(in the rows, 128 means zero)
Each row of numbers belongs to one of the elements below and depends on some of the facts about them. Some rows are named. Which element is each other row?

There are 4 kinds of fact about the elements: β, η, ζ, Δ.
bamem β:892 ζ:740 Δ:f
basok β:138 ζ:740 Δ:c
bodrel β:602 ζ:740 Δ:b
bradrir β:602 ζ:470 Δ:a
braflen β:602 η:bodrel pazir vuplar ζ:740 Δ:b
bratron β:139 ζ:501 Δ:f
brigros β:139 ζ:962 Δ:g
broplur β:428 η:nosom pibrase florok kloskigrir lezil kises ζ:907 Δ:c
bruloskek β:139 ζ:962 Δ:b
bubrur β:602 ζ:740 Δ:a
delu β:428 ζ:954 Δ:e
denon β:139 η:kagel figom triki ζ:962 Δ:a
deplostu β:602 ζ:954 Δ:g
desa β:139 ζ:740 Δ:b
doskam β:892 ζ:962 Δ:g
dozador β:892 η:druskogil traklen ζ:907 Δ:b
draken β:428 η:ranim ritru gruvi ζ:962 Δ:a
drakliskas β:138 ζ:962 Δ:g
drazun β:138 ζ:962 Δ:a
drebrir β:139 ζ:740 Δ:g
dribam β:524 ζ:907 Δ:d
drigem β:524 ζ:740 Δ:e
dritiplin β:139 ζ:643 Δ:g
drobru β:138 η:grasto ζ:740 Δ:e
dromem β:602 ζ:643 Δ:a
drumik β:428 ζ:501 Δ:e
druskogil β:138 ζ:740 Δ:g
drusum β:602 η:midrer flove ζ:962 Δ:c
drutotrin β:591 ζ:962 Δ:e
druve β:602 η:stagrum tedre kladrer brigros ζ:740 Δ:g
dulal β:139 ζ:643 Δ:a
dural β:428 η:delu ζ:740 Δ:g
fabro β:892 η:florok kleklu fiklefla drebrir ζ:962 Δ:a
fadra β:139 η:pibrase ζ:907 Δ:d
faste β:139 ζ:954 Δ:a
fifleklik β:591 ζ:962 Δ:b
figom β:524 ζ:643 Δ:d
fiklefla β:892 ζ:643 Δ:b
flabro β:138 ζ:643 Δ:d
fliflu β:602 ζ:962 Δ:d
flitedrus β:524 η:drigem luskan ζ:962 Δ:a
florok β:139 ζ:501 Δ:b
flove β:892 ζ:740 Δ:g
flustel β:591 ζ:643 Δ:a
fodi β:139 ζ:740 Δ:g
fodra β:602 η:fopa kisu ζ:962 Δ:f
fopa β:892 ζ:962 Δ:c
fori β:524 η:pluton tupla kladrer ζ:643 Δ:c
fosul β:892 ζ:643 Δ:d
fotam β:602 ζ:643 Δ:g
furak β:602 ζ:962 Δ:a
fuza β:428 ζ:643 Δ:g
gasta β:591 ζ:962 Δ:a
gatrer β:602 ζ:740 Δ:e
gedos β:591 ζ:962 Δ:a
gisesar β:138 ζ:962 Δ:d
gogrek β:428 η:goplil plozustom ζ:962 Δ:c
goplil β:524 ζ:470 Δ:g
gopom β:892 η:druskogil faste dritiplin skagur ζ:962 Δ:g
govem β:591 ζ:907 Δ:a
grapa β:591 η:druskogil puskur ζ:954 Δ:g
grasto β:524 ζ:962 Δ:f
gredram β:602 η:kleklu ζ:962 Δ:g
grero β:602 η:klistul keveflus deplostu kevos ζ:501 Δ:a
grigara β:138 ζ:954 Δ:g
grirum β:602 ζ:501 Δ:b
grogi β:591 η:desa ζ:962 Δ:f
gruvi β:602 ζ:954 Δ:f
gustuk β:602 η:kevos ζ:643 Δ:c
kagel β:591 ζ:501 Δ:g
kegaman β:139 η:bamem dribam ζ:962 Δ:g
kepi β:602 ζ:962 Δ:e
keveflus β:139 ζ:643 Δ:c
kevos β:892 ζ:470 Δ:c
kikam β:602 η:kligrufi plunam delu grigara ζ:643 Δ:c
kises β:139 ζ:962 Δ:a
kisu β:139 ζ:962 Δ:d
kladrer β:428 ζ:962 Δ:a
klebrosir β:138 ζ:643 Δ:f
kleklu β:138 ζ:643 Δ:d
kleklur β:602 ζ:954 Δ:a
klibobrom β:591 η:vuvi stomar ζ:501 Δ:a
klibre β:138 ζ:954 Δ:e
kligrufi β:602 ζ:962 Δ:e
klistul β:892 ζ:470 Δ:a
klola β:602 η:skiskem tupla gatrer pluveple ζ:962 Δ:d
kloskigrir β:524 ζ:954 Δ:c
klozogak β:428 η:klibre kleklu ζ:643 Δ:c
komuk β:524 ζ:954 Δ:a
lanir β:602 η:klistul figom zuka ζ:962 Δ:b
lezil β:139 ζ:740 Δ:d
lodrir β:602 ζ:740 Δ:a
lomar β:602 ζ:740 Δ:f
luplustak β:591 ζ:643 Δ:e
luskan β:524 ζ:643 Δ:a
magror β:138 ζ:740 Δ:c
maklu β:591 ζ:643 Δ:a
mastan β:602 ζ:962 Δ:b
mefar β:139 ζ:907 Δ:b
meste β:602 ζ:643 Δ:e
midrer β:602 ζ:470 Δ:f
mivam β:139 η:druskogil kligrufi ζ:962 Δ:d
molik β:138 η:drutotrin ζ:962 Δ:a
muston β:892 η:pleplin doskam ζ:962 Δ:e
nadon β:602 η:grirum rosokle ζ:962 Δ:a
nemaflik β:892 η:govem ζ:643 Δ:a
nosom β:892 ζ:954 Δ:a
paflerer β:524 η:kloskigrir fifleklik ζ:740 Δ:e
pagus β:139 η:kleklu skigo skagur fuza gasta ζ:740 Δ:e
pazir β:892 ζ:643 Δ:b
pibrase β:428 ζ:470 Δ:d
pimim β:524 ζ:470 Δ:a
plavom β:524 ζ:962 Δ:d
plemar β:602 η:kagel plavom kladrer fuza ζ:643 Δ:a
pleplin β:428 ζ:962 Δ:e
plozustom β:524 ζ:962 Δ:e
plunam β:602 ζ:643 Δ:a
pluton β:139 ζ:643 Δ:d
pluve β:139 η:lomar plavom flustel ζ:962 Δ:g
pluveple β:138 ζ:962 Δ:f
pluzim β:602 η:kloskigrir faste kligrufi deplostu drutotrin trisem plozustom ζ:954 Δ:b
puskur β:139 ζ:962 Δ:d
ranim β:524 ζ:740 Δ:f
redis β:139 η:plavom ζ:643 Δ:e
ritru β:138 ζ:740 Δ:a
ronok β:602 ζ:643 Δ:e
rosokle β:591 ζ:962 Δ:a
savadrok β:139 η:skiskem mefar stomur luplustak ζ:643 Δ:a
skada β:139 η:grirum ζ:962 Δ:d
skagur β:591 ζ:962 Δ:g
skiflos β:524 η:komuk trisem klebrosir ζ:962 Δ:e
skigo β:591 ζ:740 Δ:a
skipum β:524 ζ:962 Δ:e
skiskem β:602 ζ:954 Δ:c
skisum β:602 ζ:501 Δ:e
stagrum β:602 ζ:907 Δ:a
steklir β:139 η:gruvi ζ:501 Δ:b
steru β:524 η:vupufo flove zakem ζ:740 Δ:e
stomar β:139 ζ:962 Δ:e
stomur β:892 ζ:962 Δ:g
stose β:602 ζ:643 Δ:e
susel β:138 ζ:643 Δ:d
tadil β:139 η:ranim tedre klebrosir ζ:740 Δ:b
tedre β:892 ζ:962 Δ:d
terugri β:428 ζ:740 Δ:g
trafi β:602 ζ:470 Δ:b
traklen β:892 ζ:962 Δ:d
trestogo β:139 η:flabro ζ:470 Δ:g
triki β:602 ζ:954 Δ:e
trisem β:602 ζ:954 Δ:e
tropla β:591 η:grirum ζ:643 Δ:a
tufur β:139 η:fosul keveflus grirum kladrer drigem ζ:962 Δ:c
tumu β:139 ζ:643 Δ:f
tupla β:524 ζ:643 Δ:b
vasor β:524 η:skiskem drakliskas fuza ζ:740 Δ:a
vazi β:591 η:skigo ζ:962 Δ:a
vebrik β:428 η:drazun ζ:907 Δ:c
vegrik β:591 η:dritiplin flabro ζ:962 Δ:b
vivun β:428 η:goplil tupla traklen gasta ζ:954 Δ:b
vonon β:892 ζ:740 Δ:a
voplom β:591 η:drazun mefar stomur kladrer bratron ζ:643 Δ:e
vunar β:892 ζ:643 Δ:b
vuplar β:892 ζ:740 Δ:d
vupufo β:428 ζ:962 Δ:e
vutrer β:602 η:pazir trisem ζ:962 Δ:b
vuvi β:591 ζ:470 Δ:b
zadum β:602 η:susel bradrir ζ:954 Δ:f
zakem β:602 ζ:907 Δ:c
zatem β:428 η:drazun kloskigrir trisem plunam ζ:907 Δ:a
zavek β:602 η:gruvi skagur luskan ζ:643 Δ:f
zeger β:892 ζ:643 Δ:a
zirum β:602 ζ:470 Δ:e
ziski β:591 η:plavom figom ζ:740 Δ:f
zoguk β:524 η:bubrur vonon stagrum vunar trisem plunam ζ:643 Δ:c
zudres β:602 η:stomar ζ:954 Δ:c
zuflun β:428 ζ:740 Δ:b
zuka β:524 ζ:907 Δ:c

Some elements and their rows:
[165 102 124 100 138 130 139 169 117 157 143 119 135 114 156  69 123 123
 138 138 188 140 153 137 127 112 111 121 163 136  99 125 101 101 157  82
 102 143] : fodra
[148  95 109 148 122 130 145 153  88 131 133 126 138 106 146  76 129 148
 140 120 192 129 147 113 114 140 121 149 120 148  92 118 129  89 134  83
 110 130] : trisem
[148 113 115 139 127 117 133 162 129 123 136 125 131 106 151 102 140 141
 148 120 159 123 129 117 105 100 136 166 152 158  93 170 131 101 138  77
  93 160] : flove
[153  93 109 126 110 132 138 153 101 126 136 131 142  94 140  86 131 136
 130 129 182 123 145 117  98 147 119 123 124 134  94 133 118 102 126  78
 103 147] : meste
[159 112 119 123 148 116 136 157 120 128 140 120 141 108 174  95 121 137
 149 133 159 101 133 119  99  94 127 164 169 151 101 163 114  94 145  75
  77 178] : klistul
[164 128 112 124 130  92 136 165 122 115 175 128 124 109 155  95 133 119
 138 111 182  90 146 100 110 100 147 143 127 147 110 150 127  93 122  64
 116 182] : kagel
[159 110 123  89 144  96 130 164 151 143 134 105 136 116 153  75 105 110
 145 142 188 130 127 152 140 103 102 157 191 109  93 121  97  95 144  79
 115 134] : nadon
[168 146 125 120 155 144 139 158 141 139 139 133 129  94 164 105 109 135
 156 128 155 124 139 153 126  86 136 161 239 150  69 152 105 158 171  97
  20 128] : flitedrus
[177 125 121 100 149  90 136 177 139 139 176 141 118 130 166  84 130 132
 138 117 196  96 146 112 129  81 128 150 157 152 110 133 123 109 134  57
 115 175] : klibobrom
[164 140 122 123 141 125 119 174 129 141 177 117 122  98 154  67 137 118
 110 100 181 113 156 125 154 102 142  94 123 139 102 156 130 135 123  74
 136 138] : vegrik
[151 131 120 130 152 139 128 167 140 163 122 100 148 107 179  67 134 158
 107 125 164 138 135 130 123  77 125 145 164 156  90 174 110 120 160  76
  87 140] : gogrek
[165  86 107 133 112  88 128 160 137 107 138  95 154  95 138  86 130 103
 141 117 169 120 122 126 118 155 118 150 133 105  86 147 135 109 105  81
 136 120] : grirum
[143  93 112 121 138 113 135 162 124 143 129 101 150 109 166  78 132 143
 120 127 175 123 131 111  97  94 126 155 142 159 101 163 114  77 144  69
 105 182] : tumu
[135 122 122 129 144 128 122 155 118 137 128  97 144  98 161  71 122 137
 123 132 162 119 137 122 116  91 134 140 139 143 107 173 113  72 133  74
 111 171] : brigros
[146 123 115 144 134 137 118 158 114 138 132  90 148  88 159  65 135 130
 108 119 150 130 141 119 122 110 140 117 105 140  98 184 123  90 124  82
 119 149] : bruloskek
[150 101 113 128 136 123 137 158 112 142 137 123 143  99 167  92 129 136
 135 124 171 120 134 117  96 107 137 163 170 165  84 149 117 102 155  85
  68 165] : klebrosir
[163 101 111 148 122 123 129 167 122 128 129 102 154  99 161  77 148 139
 124 112 154 115 134 108 110 119 132 131 106 142 102 183 141 103 115  71
 123 150] : florok
[148 124 120 107 156 103 122 158 118 130 175 118 126 100 159  76 113 106
 132 119 198  91 151 116 118  84 150 137 148 160 112 149 105  82 132  75
  97 196] : gasta
[165  99 118 129 129 123 145 157 102 120 124 122 135 108 143  84 121 127
 161 127 178 113 147 112 123 125 134 152 150 140 104 142 125  73 128  77
 107 152] : deplostu
[134 138 121 129 149 127 131 154 131 142 122  91 144  98 175  81 121 140
 127 138 156 128 124 122 104  66 137 166 168 153  97 177  96  75 156  75
  76 174] : kladrer
[160  88 121 109 134 118 142 159 108 132 138 120 132 109 153  91 119 120
 163 138 178 103 141 121 115 118 124 153 164 142 100 143 115  65 138  80
 100 175] : dromem

Which element is each row?
No name comes twice in this set of rows, the named rows included.
[166 124 123 113 146 122 140 172 141 148 136 127 131 119 171  89 129 148
 138 127 169 116 136 125 124  77 123 165 189 145  92 154 113 107 156  71
  82 156] -> nemaflik
[163  98 111 136 117 127 148 155 103 123 131 128 142  99 132  79 134 131
 135 127 190 131 149 107 102 147 128 129 124 141  99 131 122  90 132  73
 101 136] -> triki
[137 127 120 132 148 129 132 150 109 138 142 108 133  98 168  85 109 133
 144 134 162 117 138 129 116  93 140 165 181 155  90 152 106  86 158  92
  74 164] -> drazun
[149 101 109 156 118 124 126 166 126 131 130 105 143 102 152  81 155 139
 126 115 153 133 129 109 109 114 133 137 106 152 100 185 142  95 120  72
 131 147] -> desa
[157 105 118 143 123 144 125 155  96 131 139 104 141  87 140  78 126 109
 139 123 161 122 155 130 125 142 132 105 122 124  95 158 123  93 121  91
 117 134] -> mastan
[184  83 126  92 132 129 145 176 130 153 137 138 137 121 149  80 135 128
 144 132 192 115 149 130 123 119 104 128 171 141  98 133 115 111 151  73
  97 149] -> zavek
[161 107 112 133 142 119 132 162 118 130 143 115 147 101 174  87 128 143
 136 126 160 113 137 117  89 108 132 151 148 153  91 161 122 113 145  80
  75 157] -> kevos
[159  97 106 156 119 121 132 171 120 129 142 114 146  91 150  92 152 131
 129 105 153 138 135 115 101 126 138 138 127 164  85 177 141 121 133  84
  97 137] -> vuplar
[142 122 108 158 131 128 138 150 127 134 112 111 156  97 159  74 140 169
 102 117 171 134 128 109  92 110 143 161 131 166  95 169 125 114 137  68
  80 140] -> delu
[162 128 127 117 148 151 125 165 137 150 135 123 131 109 157  73 126 151
 127 124 167 120 144 147 142  94 129 131 168 146  97 165 119 129 143  82
  89 139] -> gopom

Now the same elements, written a new way:
Some elements and their rows:
[116 124  69 117 136 190 176 143  91 145 241 132 164 119 150 115 172 130
 123 116  91 122  54 139 161 180 140 160  91 119] : klibre
[101 112 146 149 151  97 157 135  76 149 110 103 110 122 127 101 153 103
  45 142 143 112 163  80 111  70 135  91 159 133] : tufur
[111 111 166 142 123 119 111 146  86 137  94 124 120 133 155 100 141 125
 114 144 150  74 162 104 111  78 144  93 109 102] : pluve
[129 129 151 136  95 138 150 130 108 127 103 119 149 124 146  74 136 120
  67 152 125 127 128 138 108  74 140 123 118 116] : tadil
[139 115  36 143 160 151 143 141  69 142 198 160 123 154 104 130 153 151
  98 103 141 124 126 103 145 179 151 129 123 109] : kladrer
[155 128 101 102 146 177 184 105 138 151 183 129 175 148 121 141 115 185
 102 121  95 202 131 142 170 140 151 130 121  97] : plozustom
[166  81  86 111 124 106 115 143 109 125 110 136 153 151 124 118 116 208
 117 137 104 170 143 133 135  97 151  96 109  76] : plavom
[146 106  94 141 149 120  91 126  87 132 110 119 135 175  86 125 146 194
 141  98 145 136 190 125 134 102 161  82 136  88] : goplil
[171  95  99 111 113  99 130 151 105 132 112 130 149 130 105 108 133 202
 128 126 106 182 158 136 137 102 133  97 110 101] : figom
[138 150 169 140 103 144 124 126 153  93  97 162 160 103 185 124 107 102
 155 154 131 105 116 154 139 111 132 160  77 105] : ziski
[100 142 166 129 152 125 142 106 132 138 131 144 123 120 139 158 133 102
 119 140 115 116 142 115 135 138 137 135 139 138] : rosokle
[ 98 141 152 124 154 127 125  93 126 136 123 138 128 106 142 161 131 102
 123 123 113 120 153 118 120 124 125 144 144 150] : govem
[ 99 142 150 133 155 133 137 118 127 132 139 127 112 115 148 139 131 101
 133 129 129 115 149 111 143 110 121 131 140 127] : vazi
[120 125 154 112 115 119 104 126 150 124 115 126 127 149 137 112 142 124
 112 162 117 144 111 138 103 102 124 136 128 114] : fifleklik
[141 134 129 121  77 108  98 142 192  84  76 113 112 110 144 132  68  82
 153 135 149 126  71 145  91 137 103 151 147 164] : braflen
[113 145 132 129 141 104 116 123 186 113 129 137  97 115 126 181  90  97
 178 110 140 106 106 116 134 184 109 148 160 172] : kleklur
[140 160 109 120 133 152 130 115 213  88 159 152 125 100 160 189  79  83
 169 148 110 163  64 156 142 185 111 204 130 163] : gatrer
[146 146 157 126  96 110  89 144 206  80  95 133 119 129 170 159  72  99
 208 143 137  96  60 144 122 179 121 156 116 110] : fodra
[139 128 127 127 102  98  86 174 203  70  96 107  95 118 160 135  83  92
 163 153 146 131  59 128 107 141 118 140 134 120] : klola
[129 156 142 137 110 116  73 127 201  63 108 143 143 154 142 197  97 116
 222 131 102  92  64 161 109 185 117 163 116 124] : midrer
[106 137 198 120 151 104 173  83 132 167  92 117 128  97 106 139 127 161
 109 125 111 155 217 129 153  83 121 102 142 149] : nemaflik

Which element is each row?
No name comes twice in this set of rows, the named rows included.
[118 149 162 128 140 149 209 118 119 138 177 130 155  90 155 134 156 117
 100 147  81 141 113 135 165 128 117 142  96 121] -> redis
[119 132 153 127 143 191 195 120 130 137 165 113 162  87 188 103 132 114
  96 140  99 147 124 139 172  98 128 156 108 113] -> pagus
[130 107  75 144 129 147  84 177  51 135 163 136 113 142 137  99 169 120
 130 115 150  63 123 101 117 150 150 120 108  95] -> drakliskas
[113 124 171 149 133 128 113 128  90 131 106 122 130 153 135 104 178 126
 136 125 139  72 158 122 108  83 139  92 133 103] -> trestogo
[119 128 156 128 130 128  92 139  86 149 126 135 113 134 110  90 186 125
 139 131 144 101 174 128 111 109 127 110 120 116] -> dritiplin
[115 119  63 143 138 168 144 122  57 141 192 133 141 119 130 115 153 100
 100 104 138  93 115 114 136 159 147 149 121 132] -> ritru
[127 119 147 135 104 118 127 153 105 119 128 136 135 133 146  88 180 136
 116 168 106 137 127 150 111 103 130 124  93 112] -> pluton
[144 138 180 117 115 145 126  93 154 123  66 167 178 113 158 133 100 168
 145 150  94 158 178 158 141  86 146 142 103 106] -> bamem
[130 138 144 133  98  75  68 146 159  97  84 126  78 120 107 155 102  87
 204 127 159  75 121 130  98 172  93 114 140 157] -> fotam
[113 134  90 130 131 170 149 139  55 166 196 108 123 149 123  94 162 106
 100  97 157  73 111  97 142 162 136 122 124 110] -> molik
[142 125 131 139 111  90  89 139 208  67  93 112 107 143 151 167 119 101
 178 132 115 126  58 145  91 156 112 141 153 149] -> trafi
[122 112 154 144 127 108 122 120 134 116 108 129 151 145 135 140 163 132
 134 152  80 139 111 149 101 105 124 135 134 130] -> vuvi

The same elements again, as new rows of numbers:
Some elements and their rows:
[ 85 141 188 156 140  83 129  83 161 103 170 118 154 134] : zudres
[ 96 190 163 152 120  69 163 124 189 131 149 143 146 164] : steklir
[138 199 151 145  86  94 163 148 196 155 159 141 106 156] : govem
[116 164 184 153 113  83 128  92 157 114 158 108 134 120] : klibre
[128 152 172 167 115 107 134 102 134 124 142 142 171 136] : grasto
[151 164 169 143 104  97 154 130 158 129 160 171 170 138] : furak
[ 88 189 168 133 105  71 138 103 155 118 127 116 124 112] : keveflus
[100 175 162 126  79  72 153 116 171 139 147 143 126 123] : dritiplin
[106 149 173 163 114 108 130  78 127 110 135 126 164 120] : plozustom
[ 78 150 163 173 137 107 130  85 140 110 136 131 156 146] : muston
[ 76 171 155 150 100  74 169 108 202 149 169 130 103 158] : grapa
[110 157 168 160 133  79 171  95 164 116 154 160 183 152] : vutrer
[115 159 161 167 111 116 130  98 139 123 142 138 150 135] : tedre
[135 144 182 171 120 111 135 101 142 127 153 131 161 138] : ranim
[116 203 155 152  91  79 156 129 172 145 128 134 111 145] : fifleklik
[110 143 177 130  92  88 136 108 149 123 157 148 163 116] : fotam
[102 150 170 173 113 124 118  78 128 121 141 117 152 132] : drumik
[ 77 150 175 153 134  73 150  68 146  98 148 139 171 132] : kikam
[ 93 204 156 147  96  78 140 107 161 130 114 113 104 127] : luplustak
[122 141 170 179 113 134 127  89 147 129 169 121 146 141] : pibrase
[ 99 140 164 151  95 115 129 104 141 135 151 145 150 132] : stomur

Rows to name:
No name comes twice in this set of rows, the named rows included.
[126 196 162 140  95  75 154 128 165 134 134 139 136 136] -> bruloskek
[ 89 166 169 128 163 108 188 177 170 117 178 155 206 141] -> nadon
[ 68 136 162 177 139 113 128  72 132 113 138 132 160 146] -> gogrek
[152 187 164 145  92  88 166 136 194 144 172 145 124 147] -> faste
[110 144 190 151 115  88 117  83 150 106 162 111 147 115] -> skiskem
[ 86 130 181 139 128  90 133 116 168 119 176 152 161 143] -> druve
[108 142 181 164 126 112 124  89 131 113 150 116 153 119] -> drigem
[120 148 180 158 136  85 154 107 166 116 165 148 168 155] -> braflen
[ 84 134 170 139 118  78 141 103 165 117 162 163 170 148] -> gredram
[ 98 184 163 149 125  74 154 113 188 122 156 130 128 151] -> fadra
[106 146 164 185 136 107 160  92 167 128 163 141 161 171] -> dozador
[ 95 153 166 161 111 109 122  82 126 119 134 120 146 119] -> fopa
[129 150 172 165 114 112 133 107 140 127 146 147 167 141] -> tupla

